After every row comes roughly how far along a hidden order it lies, from 0 to 15.
[  5   9  -4  31   6   7  -6  13 -17 -51 -13   3 -20 -17   2  -8   7  31
 -37   1  -7  29  -2   0 -10  -8 -20  -7  -8 -28  17  -2   3  -1  -3  32
 -13  13 -10 -10  12  30 -17   6   6 -41  35 -12   5  14  13  -8   1  13
   4  -5  -3  15  -8 -16  13  -8  -4  -2  -5   0   5   1  11 -26   4  26
  20  20 -35  28  20  -1  37  -7  -7 -16  -7   0 -39   1 -30  -1 -21  -4
  12  -6   5  31   8  16  11  10   4   9  -7   2  -3   5   1  31 -23  -2
 -20  16  15 -28   6  39  41 -20  15 -39 -16  11  -7   8   6 -12 -15  -3
   7 -13  11 -37   4  -7  10   4 -13 -18   3 -14   7   5  12   7   1   7
   5 -12   4  -1  16 -35   0   2  26  27  14 -62  -2  10   7   2   3   4
   8  11 -14 -25 -15 -56   5   8  -8   1 -27 -20 -13   0   2   6 -15]	11
[ 20   8  -3  21   4 -27   5  -3   8   3   5  -4   3 -65   7  13  -3 -22
  21 -16  16   8  -1  -1  12 -21  16   9   4   4   1   1  -5   7  15 -50
  28   3   3  12  -4  -8 -11 -20  -7  31  26  -2 -10  10  -3   4 -13   2
   5  -2  19  -3  -5  25   4  21 -57  10  -5  -4   7   0 -18   5  -6  -6
 -14 -10  21 -33  -4  26 -29  10  24  20  -2  -9  18   8 -15  -2 -10  -3
   4  26  -9  21  11 -33  -1   4 -23  -5  17   1   6   7  -4 -26  -3   7
  24 -14  10  -3  11  -9 -12  21  12  20  14   6  14  11  19  11   5  -1
  25  -6 -22   9  21   9  -8 -20   3  -5 -18  -5 -23 -11   2   2   1  -1
  -4   9 -13 -10  -6   6  -1  -7  -5 -20 -21   5   1 -15 -10  -2  22   3
 -20 -19  10  15 -12   9   0   9  -8  -9 -15  -2  -3  18   1 -25  27]	2
[ -1   3  -6  -2  -9  20  -3 -26 -13  31  16  25  -1  83   1 -30 -10  25
 -62  18 -17  -3   0   9   2  -9  -1 -20   4  -5   7  -3  17   5 -12  37
 -12  12  -6   8  -5 -20  23  12   0 -25  26 -24   4   9   6  15   4 -18
 -17   3  -9   9 -12  16 -16 -16   3   4   2   2  12  -3   3  38  -3   0
 -11 -10 -12  34  -2   4  44  17 -17  -3   9 -17   1  -6 -16   8  18  -1
 -21  -4 -25  75   0 -25   7   2  31  -5   9  45  -4  15 -11  19   6   5
  48  32 -14  18  11  -6  50   1 -30 -15 -14 -18   6 -14   0  -1 -19  -4
 -33 -34 -17 -12  31  -4   4  -3 -36  -6  21   8  -4   2 -21  -5  -6  -7
  28  -1  19   0   7   2  -4   8   0 -24  17  20  18  27  24  10 -11   9
   1  16   0 -24  26 -84  17 -33 -20  -5  11  -4 -14   5  -1 -22 -12]	15
[ -3  -5   0  11 -18 -11   5 -27  14  31  19 -11   6  55   3   3  -4   2
  30  -2   0 -35   3   5  -2  10  18   2   0  35 -13   3 -15   0  15 -32
  15   5   8   2  -4 -19  12 -20  -7  29  -4  13  -7  10  -8  -9  -7   2
  -7  -1   7 -19  -9   9  -5  14   9  -7   3  -2  -3   0 -11  21 -12   0
 -12   2   1 -23  -7   4 -53  -5   3  28  13   3  46  -5   5   4  23   4
   1   9  -4 -17  -3 -14   4 -13 -10  -9  22   9   7   0  -1 -21  53  10
 -15  -2 -15  41 -11 -17 -39  47 -34  34  14 -24   8 -16   1   5   7  -9
  -8   9  -9  13  -4   5 -19  -9  27  25  30  20   3  -6  -1  -5  10   0
  -3  -2   0   3 -21   8   2  -7 -28   1   1  55   5 -16  -4  -3 -10 -12
 -35 -23  13  15  -4  46  -6  18   2  25   1  24   3   8   2 -15  21]	2
[ -11  -23    5   28   17  -20   14   28   -6  -15   -8   -4   20  -43
  -29    0   33  -23  -13  -20    9    8    5    4  -20  -33  -37  -24
    8  -18   -6   -3   17  -36    4    1  -15  -24   -1   -1   12   28
   -9   -6   -4   13  -19   -6   16  -17   -1    2   -6   14    3   -7
    9   21   -2   -1  -14  -17  -25   27   -1  -21   -5   -1    2  -17
   -6   -4    3  -14 -100  -36    2  -21   46  -18    1  -14  -20    3
   -7    3  -14   -3   26   -4   -4    9   -2  -49    6   27  -11   11
  -35   -8    2    6   14  -12   -7  -30  -18   -7  -17   16   48   27
    7   17   14  -32   32    1   -4   45    4   12   25   14   22    3
   -3  -18  -14   50  -11   -2    5    5    4    9  -55  -20  -16    5
   -4   11  -23  -12    9    8  -13   -2    6    0   -3  -10   19   -6
   20  -24    2   -1  -25  -18   17    5    0  -15    5   -6  -19   62
   -9  -15   -8  -25   11  -15   20   22  -12   21   -3]	9
[-21 -15  -4 -24 -12  10  -9  12 -11 -21  -1  18  -5  62 -14 -38   4  16
  -9   8   5  -1   3   5  -3  46  -2 -13  -7 -16  -3   5  12  -2 -20  10
   0   6  10  -3 -19 -13  -5   5   3 -37  -6  17  -5  -1  12  -2   5 -21
 -24   7 -10 -16  -7 -22 -27 -15  65  -2  12  10  -1   3  -1  29   3   3
   3  10 -38   1  13 -19 -17   5  -6   6   3  -5  18 -12   5   5  15  -6
  -4 -38 -18  23  -7 -18  10 -10  12 -11 -12  63  -7   0  -6   9  18   0
 -20  35 -10  37 -14  -3  16  15 -10  10 -13 -24  -3 -24 -17  -1  -5   0
 -45   4   0  -3   2  -8  -1   2 -14  36  31  13  30   5 -15  -3  12   2
  -8  -4   5  13   5  18  19 -16   0 -10  -3   2  16  15  16  11 -24  -3
 -23 -13  20  -9 -13  15  -4 -29  35  19  37  20  -3  -5   1   5 -14]	3
[-19 -36   9 -37  -4   4  14  14  -1   3  -5  -9  16  47 -10 -14   6  -5
  42  -4   2 -32   3  -1 -33  21 -20  -8  -6  -1 -18   6   2 -16 -14  18
 -23 -14   6 -10   2  -5  24  15  -2  15 -45  13   0 -24  -5  -8   7   7
   0 -12   0  -2  10 -15 -28 -20  56  -4  -6   1 -13   3   6 -18  -2  -9
   8  -5 -39   1 -21 -21  15 -10  -1 -11 -15  15  12  -2   1   3  25   9
 -25  -9   8 -65   0  32 -10  -7  14  -6  -2  -9 -12 -22   0  19  18  -1
 -43  11 -12  14 -19  -5 -31   4 -18  30   1  11  -5  -9  -3 -28  19 -11
 -12  10  22  35 -29   6   0  14  16  24 -14   2   7   5  -8  -1  -5   1
  -4   1   4  16 -13  23   0   1  -1   6  18  49  10  -2 -11 -11   1 -10
  -2 -12  -1  -2   2  83   1 -16  -3  21  45   5   9 -15  -4  27 -23]	0
[ -2 -27   4   0 -15  11   9  -4   0  49  -5   5  24  24 -11  31  -2  -4
  -1   4 -11  -6   3   5  -6 -28   5 -25  10  14 -18   2  10 -10   3  -8
 -24  -3   5   4  -7 -12  30  23   1   8 -29 -20   9 -30  -3   7   9  -1
   8  24  -2  15   3   2  18  -9  -7   9   0  -8  -3  -1  -5  20  -4 -27
  -7 -14 -27   7 -17 -23   4   4  -5   0  -3   3   0  -2   8  13  53   7
 -16   4   2 -11 -27  11 -14   1 -13  -4 -15 -26   1  -5  -4  -3  12  -7
  36  10   9  24   6 -13  18 -16 -19   6   7   5   3 -10  10   1   5  10
 -23  -9  -9   7   8   7   2  18   5  -7  -5   7  -6   2 -13 -17 -18 -14
  -3  10  -2   9 -20  18 -17  10  -3   0  16  34  12  11  -7  -3 -14   9
  15  11   5  12  33  31   1 -22  -9 -10   1 -16  13  -1  -8   4 -20]	7
[-12  -1   9 -29  22   3   2 -29   3  21  39 -10   9 100  35 -26 -11   2
  -3  20 -11 -26   0  -1 -10  15  -9  28   0  29   0 -12  -4  -9  19  35
  -7   7  -9  18   8 -12  19   3  -3  40  11  14   3  15 -35 -13   2   2
   3 -12 -10  -3  -5  29 -33  -6  13 -10  -2 -10  -5  -5  19   5  -9   8
   2   8  55 -14 -18   2  33  -8 -23   4  13   2  25  -5   4  -6   3  11
  -7   6  -4 -32  16  16   3  -4  32   5   5  -7   9   4   5   5  37  19
  -8  -8 -22  11  -5 -20 -23  43 -31  28   5  -5  -3 -11  -9  14   0 -17
  16  13 -12   0 -21 -12  -9   5  21  -1  37  11 -15  -7   0   7   3   2
  27   0  21   8  -4 -12  -2  18 -18  21  11  20   3  -7  -5  -7 -16 -17
 -23  13  10   1  15 -17  32  24   5  13   0  19   4   5  -3 -15  20]	6
[  4 -28  -8  46 -32  14  -6 -33   4  31 -14   9  -3  -2 -15  18   7  13
 -32  -8 -12  10   1   6  10 -36  51 -40  12  13 -16   2  14 -17 -19 -24
  -7   5   1  -9   4 -21   2   0   1 -16 -25 -42  13 -10  14  26  15   3
   3  19   0   2  -1  -3  28  18 -17  11  13  10   6   3 -15  18   0 -13
 -15  -2 -54  46   3  -5 -81  16 -10   9  -3 -11  -8  -1  18  22  21  -7
   9   0   6 -10 -39 -18   5  -6 -11   0  10  -6  -8   1 -11   0   8 -19
  26  -7  -5  12  16  -3  48   3 -40 -25  -8   1   3 -25  -4   2 -14  32
 -23 -35 -17  15  18  13   4   2  -6  -8   8  -1  14   8 -12 -21 -17 -22
 -13  -6  -8  12 -17   8 -10  -7 -13   3  30  38   5  20  10  -9 -19  18
  28   6  -3  -3  20  14 -17 -25 -27 -25 -21  -6   5  -9  18  11 -32]	7
